Here is a tiny trained network, its code and every weight. The questions are about switching its units off for an input and a target symbol, where a switched-off unit gives its printed mean instead of its output.

import numpy as np


def w(rows, s, z=0):
    codes = np.array(rows[::2]) - 128.0
    scale = np.full(codes.shape[1], s)
    scale[-1] = z or s
    return codes * scale


def softmax(a):
    e = np.exp(a - a.max(-1, keepdims=True))
    return e / e.sum(-1, keepdims=True)


def log_softmax(a):
    a = a - a.max(-1, keepdims=True)
    return a - np.log(np.exp(a).sum(-1, keepdims=True))


def net(x, mask):
    ids = ['Σβδεζμξτω'.index(c) for c in x.split()]
    T = len(ids)
    res = E[ids] + P[:T]
    u = 0
    for l in range(3):
        r = res
        for j in range(3):
            rows = slice(3 * j, 3 * j + 3)
            q, k, v = (r @ M[l][rows].T for M in (Q, K, V))
            z = softmax(np.where(np.tri(T) > 0, q @ k.T / 3**0.5, -1e9)) @ v
            o = O[l][rows]
            res = res + np.where(mask[u + j], z, o[:, -1]) @ o[:, :-1]
        u += 3
    return log_softmax(res[-1] @ U[:, :-1].T + U[:, -1])


Q, K, V, O = {}, {}, {}, {}
E = w([
[1,177,148,176,159,185],'Σ',
[158,74,107,119,203,129],'β',
[246,207,175,70,88,105],'δ',
[200,122,128,227,194,127],'ε',
[73,21,51,204,57,137],'ζ',
[91,100,97,48,175,91],'μ',
[76,135,98,57,79,67],'ξ',
[129,161,118,161,166,55],'τ',
[129,148,199,74,70,204],'ω',
],0.012)
P = w([
[118,88,136,138,119,120],'0',
[128,155,38,156,137,132],'1',
[148,165,84,112,140,132],'2',
[105,68,251,127,93,131],'3',
[138,134,190,114,103,139],'4',
[122,164,77,106,139,163],'5',
],0.011)
Q[0] = w([
[106,150,152,140,101,223],'L0H0',
[106,146,150,132,114,190],'L0H0',
[108,161,133,129,104,189],'L0H0',
[147,134,147,140,80,167],'L0H1',
[148,194,164,99,120,143],'L0H1',
[171,191,88,118,121,144],'L0H1',
[143,212,4,114,129,192],'L0H2',
[30,69,20,205,165,103],'L0H2',
[4,65,207,188,89,197],'L0H2',
],0.013)
K[0] = w([
[97,179,136,127,149,192],'L0H0',
[84,174,136,124,148,181],'L0H0',
[95,178,120,126,143,157],'L0H0',
[160,126,190,154,66,128],'L0H1',
[174,127,132,109,103,54],'L0H1',
[172,161,105,132,117,119],'L0H1',
[105,75,249,137,111,120],'L0H2',
[40,37,104,207,117,82],'L0H2',
[93,150,50,171,98,221],'L0H2',
],0.015)
V[0] = w([
[106,211,193,80,141,156],'L0H0',
[78,154,188,164,113,183],'L0H0',
[96,166,118,125,146,145],'L0H0',
[77,72,99,154,126,155],'L0H1',
[61,47,37,163,146,113],'L0H1',
[174,147,116,122,123,89],'L0H1',
[169,147,79,95,109,216],'L0H2',
[232,101,146,255,220,163],'L0H2',
[112,46,137,56,210,190],'L0H2',
],0.0092)
O[0] = w([
[113,111,160,168,148,138,15],'L0H0',
[98,151,190,150,125,108,99],'L0H0',
[117,120,146,153,158,102,112],'L0H0',
[85,124,116,105,99,125,188],'L0H1',
[73,127,87,101,105,106,251],'L0H1',
[154,137,120,126,153,115,125],'L0H1',
[186,96,129,99,73,130,130],'L0H2',
[125,210,98,146,69,213,116],'L0H2',
[148,110,156,9,183,229,89],'L0H2',
],0.011,0.0031)
Q[1] = w([
[137,151,84,213,223,137],'L1H0',
[183,106,135,62,61,99],'L1H0',
[184,123,92,123,102,74],'L1H0',
[201,194,156,35,150,131],'L1H1',
[196,120,248,132,142,149],'L1H1',
[103,59,131,247,106,224],'L1H1',
[106,86,66,192,64,220],'L1H2',
[108,45,150,162,124,226],'L1H2',
[7,254,128,188,228,217],'L1H2',
],0.0064)
K[1] = w([
[86,109,92,211,168,140],'L1H0',
[203,105,106,54,95,106],'L1H0',
[179,100,86,143,120,84],'L1H0',
[171,184,152,127,255,114],'L1H1',
[183,168,103,201,161,146],'L1H1',
[101,32,102,213,58,205],'L1H1',
[159,36,128,126,32,150],'L1H2',
[81,36,70,115,49,140],'L1H2',
[67,82,186,208,112,158],'L1H2',
],0.0074)
V[1] = w([
[69,109,121,241,204,157],'L1H0',
[102,104,107,191,122,150],'L1H0',
[84,160,114,178,159,136],'L1H0',
[128,213,159,3,126,81],'L1H1',
[154,89,59,242,142,173],'L1H1',
[213,84,77,171,134,155],'L1H1',
[166,66,197,133,118,183],'L1H2',
[81,170,88,162,170,117],'L1H2',
[185,213,191,82,177,117],'L1H2',
],0.0051)
O[1] = w([
[49,156,105,123,136,73,74],'L1H0',
[80,143,125,128,108,106,132],'L1H0',
[98,160,130,133,135,109,122],'L1H0',
[177,157,150,223,213,139,140],'L1H1',
[75,133,109,1,83,96,134],'L1H1',
[143,157,76,50,103,104,120],'L1H1',
[101,74,64,131,118,189,4],'L1H2',
[103,179,161,113,157,73,174],'L1H2',
[141,139,99,216,144,175,7],'L1H2',
],0.0061,0.0033)
Q[2] = w([
[201,168,93,148,157,122],'L2H0',
[182,67,136,146,44,156],'L2H0',
[64,129,218,94,104,180],'L2H0',
[104,107,235,150,161,153],'L2H1',
[197,137,254,131,40,164],'L2H1',
[75,90,75,111,78,63],'L2H1',
[129,206,83,115,233,97],'L2H2',
[120,161,181,164,42,116],'L2H2',
[165,130,161,102,127,141],'L2H2',
],0.0059)
K[2] = w([
[165,132,230,147,156,190],'L2H0',
[179,179,14,125,189,93],'L2H0',
[48,157,29,133,154,131],'L2H0',
[133,238,163,147,207,69],'L2H1',
[196,227,50,127,137,55],'L2H1',
[31,101,109,101,93,91],'L2H1',
[109,2,165,127,51,149],'L2H2',
[182,166,32,102,157,66],'L2H2',
[148,137,91,158,117,189],'L2H2',
],0.0055)
V[2] = w([
[54,120,84,108,130,103],'L2H0',
[35,126,89,114,113,134],'L2H0',
[49,122,133,162,119,122],'L2H0',
[140,154,2,85,214,113],'L2H1',
[157,5,37,35,99,132],'L2H1',
[8,76,114,101,89,128],'L2H1',
[158,233,116,166,213,100],'L2H2',
[83,195,57,147,218,85],'L2H2',
[192,134,223,121,137,172],'L2H2',
],0.0054)
O[2] = w([
[186,176,120,134,191,128,199],'L2H0',
[199,169,114,121,169,147,189],'L2H0',
[199,124,84,128,169,142,142],'L2H0',
[57,88,153,108,196,174,169],'L2H1',
[103,111,254,154,123,144,254],'L2H1',
[166,88,138,207,111,189,253],'L2H1',
[122,173,54,95,199,128,92],'L2H2',
[89,126,61,137,202,167,157],'L2H2',
[183,175,143,74,121,99,35],'L2H2',
],0.0061,0.005)
U = w([
[21,212,138,199,164,95,174],'Σ',
[213,92,57,170,126,146,108],'β',
[193,152,132,54,74,37,192],'δ',
[120,179,161,24,127,236,166],'ε',
[18,44,47,119,20,102,149],'ζ',
[126,37,140,175,189,2,1],'μ',
[113,224,98,128,56,220,152],'ξ',
[121,106,170,75,222,146,123],'τ',
[243,136,219,250,125,203,91],'ω',
],0.0049,0.0041)

Each question gives the input, a string of symbols that net reads in full, and the target symbol t.
The units are the heads (3 rows each of Q, K, V and O). Each row of codes is followed by its name. A weight is (code - 128) times the scale printed after its matrix; where a second scale follows, it is the last column's (O and U).
mask holds one flag per head, layer by layer. A switched-off head (its flag False) gives its mean, the last column of its rows in O, instead of its output. The means were averaged over made-up inputs and are rounded, as every weight is.
A unit's drop is (log p(t) with every unit on - log p(t) with that unit switched off) / (log p(t) with every unit on - log p(t) with every unit switched off).
The circuit of an input: a set's keep is (log p(t) with only the set's units on - log p(t) with every unit switched off) / (log p(t) with every unit on - log p(t) with every unit switched off). Starting from all 9 units, units are removed one at a time, each time the one whose removal leaves the highest keep (on an exact tie, the one counted first), for as long as the keep stays at least 0.8.
circuit, biggest first: the units of the circuit, biggest drop first
most important unit: the unit with the biggest drop
which heads matter: for each layer, one digit per head in row order, 1 if its drop is at least 0.15 and else 0, layers parted by /
input Σ τ τ τ, target Σ: which heads matter	001 / 000 / 001
input δ μ ω μ ε β, target τ: circuit, biggest first	(L0H2)
input τ β ξ, target Σ: circuit, biggest first	(L0H2, L2H2, L1H0)
input δ μ β, target ζ: circuit, biggest first	(L2H0, L0H1)
input ε δ ζ τ ω, target δ: circuit, biggest first	(L0H2, L2H1, L0H1)
input τ μ τ ω τ ω, target τ: which heads matter	101 / 000 / 000
input τ ω δ τ τ μ, target Σ: which heads matter	001 / 100 / 000
input β δ ζ ω τ β, target δ: circuit, biggest first	(L2H2, L0H0, L0H1, L2H1)
input ε μ μ ζ β τ, target ω: which heads matter	010 / 000 / 011
input β ξ ξ β δ, target δ: circuit, biggest first	(L2H1, L0H1, L0H2)
input ζ ω ζ, target ω: which heads matter	010 / 000 / 111
input Σ Σ ξ τ ω ε, target Σ: circuit, biggest first	(L0H2, L1H0)
input Σ ω τ, target β: circuit, biggest first	(L2H1, L0H0, L2H0, L1H0)
input ζ μ β, target ω: circuit, biggest first	(L2H1, L0H1, L1H1)
input ε ξ ξ β β ξ, target ε: which heads matter	001 / 000 / 000
input μ β μ, target τ: which heads matter	001 / 000 / 010
input ω μ τ, target δ: most important unit	L2H2
input ζ ζ ξ, target ω: which heads matter	000 / 010 / 010
input δ ζ μ, target ζ: which heads matter	010 / 000 / 100
input Σ ξ ξ ξ ξ, target μ: which heads matter	001 / 000 / 000
input ζ ξ ε ξ ζ μ, target μ: which heads matter	001 / 000 / 000
input ζ β δ ζ ξ, target ζ: circuit, biggest first	(L2H0, L0H1, L1H2, L0H2)
